dllf: [ -23  207  -93 -275   47  263 -238   97  -75  -53 -125 -152   -9   40
  -27  226  -50  -35 -158 -134   47   30 -135]
mhgb: [  40  -45  -41  152   34 -148  398  -90  -59   14  152  225  -11   17
   30 -273   27 -135  -57  -54   -1  -85  140]
tgjd: [  30  139 -112 -126   22  208  114  -14  -19  -50  -63   -1  -23   76
  -44   24  -68  -65 -108 -142   47  -17   -5]
zdrf: [ -41  -16   68 -117   46 -146  -86   96 -104 -165   28  -50  110 -124
  205  134  140   49 -110   85 -118  -37  -56]
cdzf: [ -40  186 -131 -107   93   89  134   19  -25  -81   -4  -49  -36   37
  139   17   20  -92  -96  -85   25  -41   16]
ggms: [-209  -87  112 -115   49   73 -151  175  -93  -34  -56 -142   48 -210
   40  234   97 -204  -43   16  138 -143   82]
mhgb: [ 32  28 -69  -2 -13 109 190 -51  59  21 -71  49 -17   9  -9 -21 -43  -5
 -15 -62   0 -15  24]
cdzf: [ -41   67   44  -30  -37  232 -246   40  146  -58  -79 -202  -30  -12
 -136  137  -29    1  114    8  108   33  -40]
dllf: [  27  174 -116 -373   27  147 -330   81 -213   90 -174  -43   41   60
   89  295 -102  211 -271 -101 -108  119 -293]
mhgb: [ -48  -27   23  -44   38 -180  -47   62 -184   11  120   65   19   44
   84  -35    5    7  -92    2  -44   14   -2]
ggms: [   4  -59   13  129   31 -284  -60   35  -53  105  127   87  -31    5
   44 -140   52  -34   10   20  -96   65  -16]
mhgb: [ -28  -51  161 -129  -52  -86 -422  186  -27 -178   10 -149   91  -37
  -18  202   41  146  -10   67 -149  126 -142]
tgjd: [ -68  -93  148   32   10 -142 -479  152   -3   43    5 -144   30 -181
  -32  148  135  -50   49   99  -26   41 -109]
mhgb: [   8   43  -20 -120  -20  153   12   67   62 -156  -95 -105    7   45
  -76  103  -28  -56   -3  -76   -3    7   32]
zdrf: [  65   -2  -86  -57   54 -220   95   -3 -177   10   64   97   -1  151
   71 -101   -4  -35  -93  -32  -83    9   39]
zdrf: [ -41 -163   69  243   83 -505    8   -3 -149  142  253  140  -13  -50
  139 -246  152 -119   46  136  -34  -47   95]
cdzf: [-268   -3   74 -271   67  167 -281  274 -152  -21 -116 -196   40 -196
   80  372   49 -173 -141  -64  107  -84   -7]
zdrf: [  31 -114   81   10  -21 -258 -193   94    0  -48    9  -39   50  -28
   49   50   81   83   45   95 -186   89  -57]
tgjd: [ 103  -38 -208   15   37 -111  417 -113 -191  321  -36  357  -52   99
   32 -207 -109  -72 -197 -182  -72  -16   39]
cdzf: [ -91  189  -81  102  -16  327   -4  -64  234  202  -62  -33 -129  -65
    9    6 -107  104   79  -68   96   84 -122]
tgjd: [ -60  -26  -53  -77   45  -78   26  128 -174  165   -6  149  -12  -58
   45   15  -20 -110 -210 -168  -94   35  -49]
ggms: [ -57  -28  -65   -9   73  -27  180  -21 -168  131   27  100  -30    9
   23  -71   -6 -202  -87  -66  131 -129  130]
dllf: [ -62 -153  125  183  -49 -171    8   26   85   43   90   47    3  -88
   27  -78   36   62  129   97  -64   39   38]
cdzf: [  25  -58   48   44  -12   71  119  -34   47 -165   17  -61   13   26
 -159  -54   35 -196   86    8  148 -129  185]
mhgb: [ -58   47  -74  -79   23   59  146   -3 -124   79   23   86  -36  103
   38  -34 -109   -6  -91  -95   50   -8   44]
dllf: [  83  -46 -123   33   64 -292  270  -79 -183  210   34  287   18  -16
  218 -149   34   43 -181  -24 -177   -9  -41]
cdzf: [-214  -22  113 -114   50   -9 -541  253 -150  129    4 -153   -8 -151
  -11  240   41 -109  -72  -21   66   42 -115]
ggms: [ 96 117 -74 -89 -41 172  14 -37  59 -56 -73  -1  -8 100 -74  25 -94 109
 -48 -89 -54  84 -95]
dllf: [  48   33  143 -124  -68   51 -300   82  -67 -265  104  -68   95   62
 -146   75  -27  133  -76   -3  -53   90 -125]
tgjd: [ -98  181  -24  -95  -61  356  -79   81   46   92  -12   65  -53  -14
  -61   77 -201  173 -153 -223  -33  179 -217]
dllf: [  62 -173  105   49   35 -430 -266   97  -84  -85   67  -76   67  -36
   20    1  197  -99   64  155 -127   -3   26]
dllf: [ -19  -58  -33   52   37  -68    0   -1  -36  100   -5  -29  -64   67
  -80  -59    2 -193   82   -4  117  -58  135]
mhgb: [ -80  -45    5   15  103 -209  -84   62 -111   12   63  -86  -18  -17
   92   -4  125 -208   37   77   81 -101  119]
dllf: [ -11  -17  101  105  -49   20   60    3   99 -146  117   20   22  -38
  -55  -85   14   30   48   12  -14   18   20]
dllf: [-154  -61  124   37  -29  150 -182  101   45   76  -13  -61   -8 -176
  -94  110   -2  -74   29  -19  115  -17  -13]
tgjd: [ -38  -14  114 -169   15 -182 -359  215  -92 -238   42 -162   93  -24
   85  189  105   59  -61   62 -172   84 -101]
ggms: [  44  -70  -38  162   36 -136  118 -112   37  165  -19   72  -20  -93
   66 -100   89  -66   66   85   23  -80   45]
tgjd: [ -92  173   38  -95  -35  441    8   15  203 -246  -70 -199   12  -77
  -30  170  -29   44   36  -29  133  -38  -18]
tgjd: [-137  115 -148 -120  108  164   28   20 -154  281  -95   35  -74  -64
  113   96  -48 -139 -164 -127  149  -80  -24]
mhgb: [  69   19  -78   35  -68   -1   91  -16   67  231  -75  228  -19  -51
   70  -32 -108  266 -118 -115 -271  204 -232]
mhgb: [  86  146 -233 -102   28  210  219  -95   52  140 -216   40  -65   63
   36   39  -86   -5  -78 -133   -6   -1  -40]
mhgb: [  65  118  -70   74  -15  168  224 -202   44  -21   81   55  -53  173
  -78 -183 -111   49   60   -8  163  -45   72]
cdzf: [   8   62  -81 -113  -34  122  -15   29    4  132 -129   62  -14    5
   40  104 -112  165 -105 -105 -123  121 -154]
tgjd: [ -95  -77  101   -7  -15   19 -241  113  -47   96   -8  -22   13 -133
  -71  105   12  -49  -30  -17   31   16  -58]
cdzf: [  94  -52  -22   60   18 -153  -52  -52  -36   41   15    0  -16   81
  -73  -86   36  -82   62   48   20  -20   49]
dllf: [  14   32  -40  106  -26   71  322 -100    6  116   76  264   -9  -59
   41 -170  -73   85 -124 -106  -47   15  -48]
tgjd: [ -85 -157  134   81   24 -259 -104   74  -34  -80  101  -93   32  -48
   59   -4  127  -88  132  163   25  -65  133]
ggms: [ -20   74  -44  -33  -22  209 -151   -9  111  114 -139 -105  -57   -7
  -60  118  -69   52   64  -20   65   50  -80]
ggms: [-181  186   27 -301  -48  507 -285  171   18  -51 -148 -175    2  -52
  -50  356 -166  141 -132 -157   73   96 -188]
zdrf: [ -24  -96   90  127   -2 -205  -71  -12  -58  110  117  108   30 -106
   79  -74   59   82   -7   93  -58   17  -58]
cdzf: [  16    4   28  -53  -24 -113 -140   62  -64   17   38   63   39   -2
   79   35  -20  194  -94   -3 -185  134 -163]
tgjd: [ -89  158  -17 -169   31  296 -274  124  -13  -17  -83 -152  -24  -63
  -93  201  -27 -107 -108 -135  110   13 -112]
ggms: [-125    1  115  -51   36   55 -319  116   12 -160   21 -284    3  -35
  -67  151   89 -164  122   93  185  -79   83]
tgjd: [-159  -96  161   53   -5  -54 -135  186   66  -78   47  -74   37 -234
   47  101  116  -79   22   26  -48    2   -1]
zdrf: [-57  51 -22  33   4 172 147 -34  90  19 -34   4 -23 -85  27   7  -8 -31
   4 -34  75 -52  24]
zdrf: [-132  125  -36 -189   34  312   53  -17  -88  -60  -42 -109   -8   61
   32  136  -94  -20  -49  -30  238 -119   77]
ggms: [  36  -35  -56  173   35    7  284 -105  122   71  -39   66  -31 -131
    8 -119   96 -190   56    0   69 -131  113]
zdrf: [ -12  -63  -27  167   -5 -136  180  -54   36  215   38  184  -37  -75
  107 -137   -6   69    7    3  -94   42  -23]
dllf: [ -30   22  -37   36   15  148  125  -52   99   13  -75  -58  -35  -45
  -18   14   12 -108   73    0  129  -94   91]
ggms: [  54  -12   32 -142   32 -171   10   47 -236 -220  132   47   93  113
   23  -32   35  -26 -156  -10  -63  -35   35]
ggms: [  87  -50   12  108   17 -210 -100    1   54  -35   35  -47  -11   17
  -42  -80  103  -86  100   68  -58   19   22]
ggms: [ -32  -30  -75   77   87  -73  382  -47 -137   94   88  205  -19  -61
   61 -183   48 -263 -136 -104   82 -161  155]
zdrf: [ 130  -48   29  127   -4 -220  190 -113  -36 -193  205   76   21  182
  -69 -270   33  -44   75   70    5  -45  154]
zdrf: [ -27  105  -46 -155  -52  383  -97   -1   56   86 -191  -55  -13  -27
  -83  201 -138  114  -63 -101   67   42 -131]
mhgb: [ -84  -15  147  -73  -48  208 -149   30  -73 -161   87  -97   37   52
 -203   57  -72  -42   18    2  221  -68   77]
zdrf: [ 138  -56 -133   89   27 -180  138 -107   47  188 -123   79  -35   11
   68  -76   49  -16   52   41 -100   -3    8]
cdzf: [  81   47 -119   16   10  -50  -15  -43   -7  241  -79  126  -39  -13
   57  -25  -36   98  -86  -63 -134  103 -163]
zdrf: [-138 -115  138  109   17 -122 -362  155   74   52   20 -187  -34 -141
  -52   89  117 -155  171   98   64    7   32]
cdzf: [  40   50  -53  -18   74 -123   66  -43  -10  -98    2  -56   30  -20
  177    3  127  -18   -1   96  -33  -74   22]
cdzf: [-270  -60  320   12  -37  171 -599  211   78 -210  116 -394    6 -108
 -215  216   54 -127  236  142  302  -41   74]
dllf: [-88  36  34  26 -21 225  10  17  98 -15 -15 -63 -35 -54 -92  33 -38 -73
  48 -49 136 -32  41]
mhgb: [ -48  -11  -30  -49    2   39   10   64  -54  120  -49   66  -17  -38
    1   43  -48  -29  -92 -100  -29   30  -35]
[ -17   -5  -82   11   47 -117  -68    3 -123  233   12   59  -76   92
    3  -60  -52  -59  -18  -39   28   33    1]	cdzf
[  38  -30 -260  142   61 -103  765 -184 -109  375    6  444 -105   71
  152 -339 -113 -112 -145 -188  -31  -78  160]	tgjd
[ 103  124  -39 -138  -20   80 -109   14   12 -172  -29  -71   28  116
  -46   61  -35  104  -59  -44  -87   86 -107]	tgjd
[  32 -196  185  164 -106  -90  136   -5  158 -218   75   16   78  -71
  -99  -83   61   28  154  103  -61  -22  123]	tgjd
[ -10  -54   34  189  -22  -93  115  -72  100   28   99   33  -45   35
   -4 -160   -2   19  157   77   32    3   91]	tgjd
[-142  -38   96   73  -22  -16  -30   69  -13   50  129   47  -21  -44
   21  -41  -44   45   15   -7   18   46    3]	zdrf
[ -80  237 -148 -243   45  236  -35   46  -77  136 -127   34   -9  -62
  239  206  -94  216 -255 -132  -97   93 -260]	tgjd
[ -87  -32  -36  -63  -23   75   15   90   19  182 -140   46  -26  -84
   65  126  -72   62  -55  -87  -88   74  -68]	mhgb
[  -5    3   90  122  -24 -161  -92   38  -38    4  226  140    7  -17
    2 -156   -3  111  -63  -20 -125  129 -122]	cdzf
[-253  -99  133  116  114 -267 -165  144 -122  137  155   -6   17 -315
  265   40  209 -137  -34  122   34  -95    5]	zdrf
[   0  114 -332   16   97  141  566 -150  -41  408 -160  261 -140   15
  150 -135 -109 -151 -151 -221   58  -87   70]	cdzf
[ -55   95   -9 -130  -19  217 -163   50   50  -15 -107 -124   -6  -11
   -1  181  -60   96   -9  -25   26   49  -97]	dllf
[ -12   38  -26   10  -14  192   79  -77    1   19   11  -16  -56  120
 -162  -64 -105  -91   56  -51  209  -63  111]	tgjd
[ -34   50  -73  -73   20    5  -43   39  -73  170  -50   68  -26   -9
   93   55  -58   81 -110  -72  -78   77 -117]	dllf

hm_zp: [ -48   17   19   54  -68   12   11  -88  200  144 -169   36  -15  -92
  103  -36  139  127    8  -86   21   79   55]
jt_dc: [ -12   51  -32  162 -147 -132   23  -99 -111  -25  100  -23  -47   18
  -12    3    6  -36  132 -138 -114   18  -30]
hm_zp: [  68   15   84  237   48  -89 -198 -110  -85   82  114  -36 -108  -37
   38  -56   33  117  177 -184   -2  141  165]
jt_dc: [-263  156    1  268 -384  108  -83  -43 -196 -175 -189  -33 -144  162
   66   47  -18   27  111  -67  -63  -81 -119]
gl_qj: [ -71   64  -28  -25 -119   50    9   45  159    4 -201   50   11   48
   17  -19  151   61  -88   41   59   -9  -51]
jt_dc: [-131   62   36   85 -122  132  -97   91 -104  -52 -114  -61  -90  106
   -3   65  -48   30   21    8  -25  -34  -18]
hm_zp: [-171  -22 -130  261 -253  116 -115  160  171  -25 -251 -286  180 -160
  -67  -51 -118  -53 -192 -267   37 -215  185]
hm_zp: [-147   69 -186   41 -173  -33  -54 -110  -59 -142   45 -144   27  -77
 -127 -127  141   47  -22  -21  143  -51  -13]
jt_dc: [  31  -75  -66  168  -14  -77   -3    0 -433 -255  297 -152 -119   -9
 -148 -110 -187 -137  153   27   61 -187   35]
nr_mg: [-120  101   -8  -72  -79   45  -46  -85  -31 -174  -13   67   32  102
   64    0   63  -30  -55  129   54  -39 -136]
gl_qj: [  70  -78   15   29 -100  -20  261  148   57   58 -158   95 -106   52
   36   16  -31  -80   39   43  -74 -127  -49]
nr_mg: [-178   40 -161  355 -309  -63 -127 -114  -63  -41   13 -290   18 -167
  -64  -91  -19   10   79 -336   -7  -87  157]
jt_dc: [ 141  -64  164  -90  137   68  207  131   74  193 -186  212 -117   33
    9   53   33  116   22  120  -66  132  -77]
hm_zp: [-230  148 -101  185 -334   -2  -55 -200   80  -24 -171  -50   42  -49
   54  -21  140  100   17 -198  -27   41  -54]
gl_qj: [  -8   -8 -227  -50  -74 -144  -38 -233  295  142  -21  -43  150 -117
  138   -3   90   25   12 -239   30   27  102]
jt_dc: [ 310  -90  166 -521  483  161  196  484 -207  -55   65  261  -23  328
 -277  198 -173  -77 -175  532  -44   63 -292]
jt_dc: [-160   77 -138  234 -293  -43  -42  -48 -166 -170   33 -179   13  -23
 -115  -50  -27  -55   36 -155  -27 -112  -22]
jt_dc: [  28    8   96 -167  108  154    7  204  246  173 -248   87   86   52
   -1  123   24   78 -182   62  -49  104  -29]
nr_mg: [ 55 -13 -69  36  22 -48 -53 -22 -88 -25  69 -28   9  19 -56   4 -57   9
  51 -73   6  17  13]
nr_mg: [ -88   11 -164 -242  -24   77   63   22  -83 -208   12  -14   89   81
  -81   28  -53  -91 -119  198   95 -140 -169]
jt_dc: [-152  149   49   -9 -173   95  -56    6   81  -59 -203   99  -24  164
   95   57  133   46  -56   76  -12   18 -133]
gl_qj: [ 120  -75   49  -16  153   77   45  101 -111  -17  -52   77  -14   10
  -97   -8 -112   60  -15   71   42   34  -40]
nr_mg: [  95   22   91  183  -51 -253   69 -126  -29   87  222   32 -119  -43
   50  -65  127  -46  190 -119 -134   77   60]
gl_qj: [  -4  -60   68  140  -49  135   51  194  -10    1 -219  -13  -33  -11
  -37   -8 -119   10  -52  -12   -1  -93   28]
hm_zp: [ -89    9 -104  -97   24   95  -87  -89   97  -30  -87  -43  146  -86
    1  -20    7   77 -120  -11  123   15    3]
hm_zp: [  25   26  126 -191  100  195   58  254  -57  -62 -164  162   14  233
  -46  169 -122  -32 -135  235  -77    7 -210]
jt_dc: [ -66  112  -15  -49  -92 -104  -47 -141  131  -93   66   69   58   54
  118  -55  201  -64  -49   56   44  -20  -54]
nr_mg: [  19 -135 -156  126  -74  -54  182   14 -109  -18   58 -179   81 -217
 -168  -55 -203  -93   12 -168  -48 -136   51]
nr_mg: [-130  118    4  238 -250  -40 -124  -84  -13  -76  -51  -34  -56   66
   93  -27   80   -3   72 -130  -27  -37   16]
gl_qj: [ -39  -92   41 -127  -42  154  285  229   10  -56 -192   54  -57   30
  -10   19  -90 -116 -107  249    5 -215 -111]
hm_zp: [  10  -58  -88  188 -112  -70   36  -52  -57   77    4 -107  -23  -85
   -3   23 -134  -14  133 -245 -101  -30   87]
gl_qj: [  44 -102 -142   28   -1  -76  134   23 -140  -48  145 -150    9 -157
 -208 -102  -65  -49   21  -29   45  -92   39]
hm_zp: [-123   58  -75   80 -125 -100  -89 -176  104  -68  105 -119   54 -142
   44 -161  191  -19  -30  -57  120  -58  103]
nr_mg: [ -77  107  -15 -112 -121   30  -50  111  -71  -82  -15   36 -112  303
   48  152   22  -84   39  130  -72  -63 -125]
nr_mg: [ -27 -120 -111  128  -83   25  120   79  184  157 -150 -204  151 -302
 -116  -54  -92    6 -113 -242  -29  -72  158]
gl_qj: [-107   -7 -144  132 -201  -99   72 -117 -167 -210  157 -144    1  -90
  -48 -121  -35 -145   52  -36   43 -204   -6]
hm_zp: [ -84  111   61 -250  -44   22   38  -25  199    6  -89  180  -70  181
  191   49  255   -9  -49  253   33    9 -129]
nr_mg: [  -2   11  -49 -391  162  106   70  191 -210 -342  174   37  123  186
 -195   44 -105 -210 -233  435   94 -166 -257]
jt_dc: [  23   -3   76 -112   42  -46  104   13  155   72   23   68  -16  -25
   66  -29  142  -40  -44  115   -5    3    1]
nr_mg: [  86  -58 -139   -2   34  -93   24   23 -331 -157  254  -92  -50   64
 -174    4 -172 -106  117   12   -2  -91  -39]
nr_mg: [ -50    2  -29   48  -55   -5  -14  112 -228 -162  172 -157  -32   32
 -150  -13  -96 -135    0   54  -19 -136   -4]
hm_zp: [  -2   14   38  155  -41  -40  -23  -18 -121  -39   79  -49  -31  -35
  -56  -40  -26   -7   56  -71  -40   11   23]
gl_qj: [ 304 -222  124  170  350  -48   13  137 -173  179  183  -91  -42 -227
 -207  -79 -223   70   94 -145  -23  113  238]
hm_zp: [ -81  -28  -97  334  -81   13 -221  -82  -42  -39   15 -275  154 -257
 -102 -121 -131   53  -35 -340   66  -30  222]
gl_qj: [  91   10  202 -172  151  -12  155   87   47   34   56  184  -62   62
   15   -1  131  -35  -53  262  -41   68 -107]
gl_qj: [-191  122  -64   14  -79  136 -293 -110  326   61 -238  -80  292  -81
  104   57   48  121 -223 -220   38  104   69]
jt_dc: [ -47   47  -27  211 -151 -104  -60 -150  104  176  -30  -76  -36 -110
   57  -15  109  110  127 -282  -85  121  120]
nr_mg: [-180  159  -47  114 -225 -119 -111 -351 -148 -101  155   -5 -133   66
  159  -13  149   33  230  -70  -26   56  -59]
hm_zp: [-205  211    8   49 -223  -22 -177  -68 -191 -271  144  -37  -57  232
   37   35   90 -112   32   93  -32  -70 -133]
gl_qj: [ -29  106  -46  -39  -53 -155  -59 -180  -71  -60  225   12  -24   74
   29    8  126  -36   98   -3  -41   67  -62]
jt_dc: [  36  -65 -106   42  -47  -94  172    6 -238  -71  182 -103   -6  -62
 -178    3 -153 -112   81  -50 -101  -74  -58]
gl_qj: [ -10   71  250  159  -70  -45   -7   46   68   35   -5   91 -131   69
  148  -28  135  -52   43   42  -93    6   37]
[  68  -14 -114 -300  183   -8    9   71   61  -19  106  -23  127  -25
 -195  -31  102   21 -166  162  128   47  -45]	jt_dc
[-104   83  -51   84  -87  -66 -132 -288   73   99   25  -41   -2  -98
  112  -16  136  145  113 -190   -1  158   66]	nr_mg
[  88 -108  181 -100  168  193  172  278   95  129 -238  107  -17  -21
  -41   48  -88   40 -135  161  -26    9  -24]	hm_zp
[ 107  -66  -96  110   19 -140   47 -112  -67  100  124  -61   60 -117
  -60   29 -137   -2  119 -258 -124   76   52]	jt_dc
[ 149  -85 -146   -1  133 -122    9  -73 -222  -13  237  -77   26  -74
 -187  -19 -132   18  112 -107    5   62   20]	jt_dc
[ 237 -140   77   98  114 -113  273   46 -275   73  129  102 -173  -16
 -110   12 -172  -18  224  -16 -152   51  -56]	jt_dc
[ 129 -102  -22   72   95  -18   52   93    2  107  -12  -56   57 -123
 -137  -18 -108   36  -16 -131  -30   39   83]	jt_dc
[  21   99  220 -112   16   17   30  118  109   15  -56  216  -65  242
  153  111  107  -82  -46  196 -121   33 -128]	jt_dc
[  75  -40 -156  -72   37 -167   69  -59    0  -23  212  -86   80 -115
 -146  -98   72  -54  -17  -22   57  -20   28]	nr_mg
[ -82   32  -10  114 -104  106 -135   34  188   64 -268  -25   51  -11
   82    4   25   98  -75 -131   50   -2   84]	gl_qj
[ -28 -110 -264  -23   -3   -5  -50 -169   87    9  -26 -140  138 -183
   42  -54 -114   23   -5 -174  151  -97  134]	gl_qj
[-109  115  -12   12 -150  -55  -31   14   42 -176   62  -32   47   42
  -39  -98  187  -99 -118  103   62  -99  -56]	hm_zp
[ 243 -156  121 -169  280   75  191  265   57  168  -92  142   34   32
  -57  125 -200  -33  -76   92 -111   42  -32]	nr_mg
